Below is a small trained network, with its code and all its weights. Each question gives an input and a class and asks what happens when units are switched off, that is, made to give their printed mean instead of their output.

import numpy as np


def w(rows, s, z=0):
    codes = np.array(rows[::2]) - 128.0
    scale = np.full(codes.shape[1], s)
    scale[-1] = z or s
    return codes * scale


def f(y):
    return np.maximum(y, 0)


def log_softmax(a):
    a = a - a.max(-1, keepdims=True)
    return a - np.log(np.exp(a).sum(-1, keepdims=True))


def net(x, mask):
    res = np.array(x, float).reshape(1, 6) / 4 @ E
    y = f(res @ A[0][:, :-1].T + A[0][:, -1])
    res = res + np.where(mask, y, B[0][:, -1]) @ B[0][:, :-1]
    return log_softmax(res[-1] @ U[:, :-1].T + U[:, -1])


A, B = {}, {}
E = w([
[2,71,177,139,107,51],'x0',
[112,138,104,107,139,130],'x1',
[115,78,89,115,122,206],'x2',
[113,140,187,87,127,154],'x3',
[125,125,116,141,138,123],'x4',
[115,134,110,108,137,134],'x5',
],0.0093)
A[0] = w([
[144,210,135,117,113,35,141],'N1',
[110,176,124,130,168,88,68],'N2',
[72,71,165,177,101,114,82],'N3',
[38,114,116,100,90,86,20],'N4',
[122,158,186,100,120,174,175],'N5',
[121,38,122,64,98,175,113],'N6',
[120,121,109,115,40,156,41],'N7',
[42,62,131,139,135,96,11],'N8',
[220,154,70,136,117,189,90],'N9',
[139,249,161,145,93,55,35],'N10',
[89,103,96,140,102,191,75],'N11',
[124,101,37,175,116,97,253],'N12',
[203,208,131,110,121,137,12],'N13',
[116,70,81,141,137,177,235],'N14',
[156,183,136,90,163,77,117],'N15',
],0.012,0.0046)
B[0] = w([
[100,88,225,178,82,156,212],'N1',
[2,121,228,159,112,168,153],'N2',
[121,225,112,123,143,131,210],'N3',
[208,211,165,156,51,153,200],'N4',
[185,168,177,88,214,67,183],'N5',
[24,125,212,175,113,176,192],'N6',
[70,78,63,99,146,194,138],'N7',
[180,225,151,105,65,225,211],'N8',
[118,180,150,122,58,146,254],'N9',
[52,81,165,119,84,207,200],'N10',
[103,98,200,108,73,201,172],'N11',
[176,151,234,84,130,66,223],'N12',
[89,183,128,128,103,137,200],'N13',
[159,57,247,160,154,137,223],'N14',
[53,150,193,111,58,144,181],'N15',
],0.0084,0.009)
U = w([
[65,83,161,172,121,187,185],'0',
[149,254,88,98,101,173,52],'1',
[119,130,165,98,121,123,218],'2',
[112,157,157,139,155,144,222],'3',
[107,135,134,133,107,157,168],'4',
[142,160,164,69,137,85,194],'5',
[174,4,78,53,167,60,2],'6',
],0.0081,0.0051)

Each question gives the input, the list of numbers given to net, and the class t.
The units are the neurons (one row each of A and B). Each row of codes is followed by its name. A weight is (code - 128) times the scale printed after its matrix; where a second scale follows, it is the last column's (A, B and U).
mask holds one flag per neuron, in row order. A switched-off neuron (its flag False) gives its mean, the last column of its row in B, instead of its output. The means were averaged over made-up inputs and are rounded, as every weight is.
A unit's drop is (log p(t) with every unit on - log p(t) with that unit switched off) / (log p(t) with every unit on - log p(t) with every unit switched off).
The circuit of an input: a set's keep is (log p(t) with only the set's units on - log p(t) with every unit switched off) / (log p(t) with every unit on - log p(t) with every unit switched off). Starting from the 12 units with the biggest drops (on a tie, the unit counted first), units are removed one at a time, each time the one whose removal leaves the highest keep (on an exact tie, the one counted first), for as long as the keep stays at least 0.8.
circuit, biggest first: the units of the circuit, biggest drop first
unit that matters most: the unit with the biggest drop
k most important neurons: the k neurons with the biggest drops, biggest first
drop when u is switched off: that unit's drop, to one decimal
input [-2,-6,1,-8,-5,-7], class 5: unit that matters most => N12
input [8,3,4,-1,7,2], class 1: circuit, biggest first => (N8; N4)
input [7,3,6,4,-7,6], class 1: 3 most important neurons => (N8; N4; N3)
input [8,-5,6,-3,-4,1], class 1: 2 most important neurons => (N8; N3)
input [-4,-1,-7,1,5,-5], class 0: circuit, biggest first => (N10; N1)
input [8,-3,-4,-4,-1,-4], class 1: circuit, biggest first => (N8; N3)
input [-1,-2,-5,-4,2,1], class 0: circuit, biggest first => (N1; N10)
input [3,-5,2,6,-3,-4], class 5: 3 most important neurons => (N5; N10; N1)
input [-6,2,8,8,-8,6], class 0: 2 most important neurons => (N6; N14)
input [8,-3,-6,-2,-2,8], class 1: 4 most important neurons => (N8; N4; N3; N14)
input [-2,-3,-7,6,7,4], class 0: 3 most important neurons => (N10; N1; N12)
input [0,7,-8,-5,0,-1], class 0: drop when N10 is switched off => 0.2
input [7,2,6,0,0,-3], class 1: drop when N8 is switched off => 0.6
input [8,1,7,3,-6,-8], class 1: most important neuron => (N8)
input [4,-1,-8,-3,2,4], class 0: drop when N1 is switched off => 0.4
input [8,-8,5,2,4,8], class 1: drop when N4 is switched off => 0.2
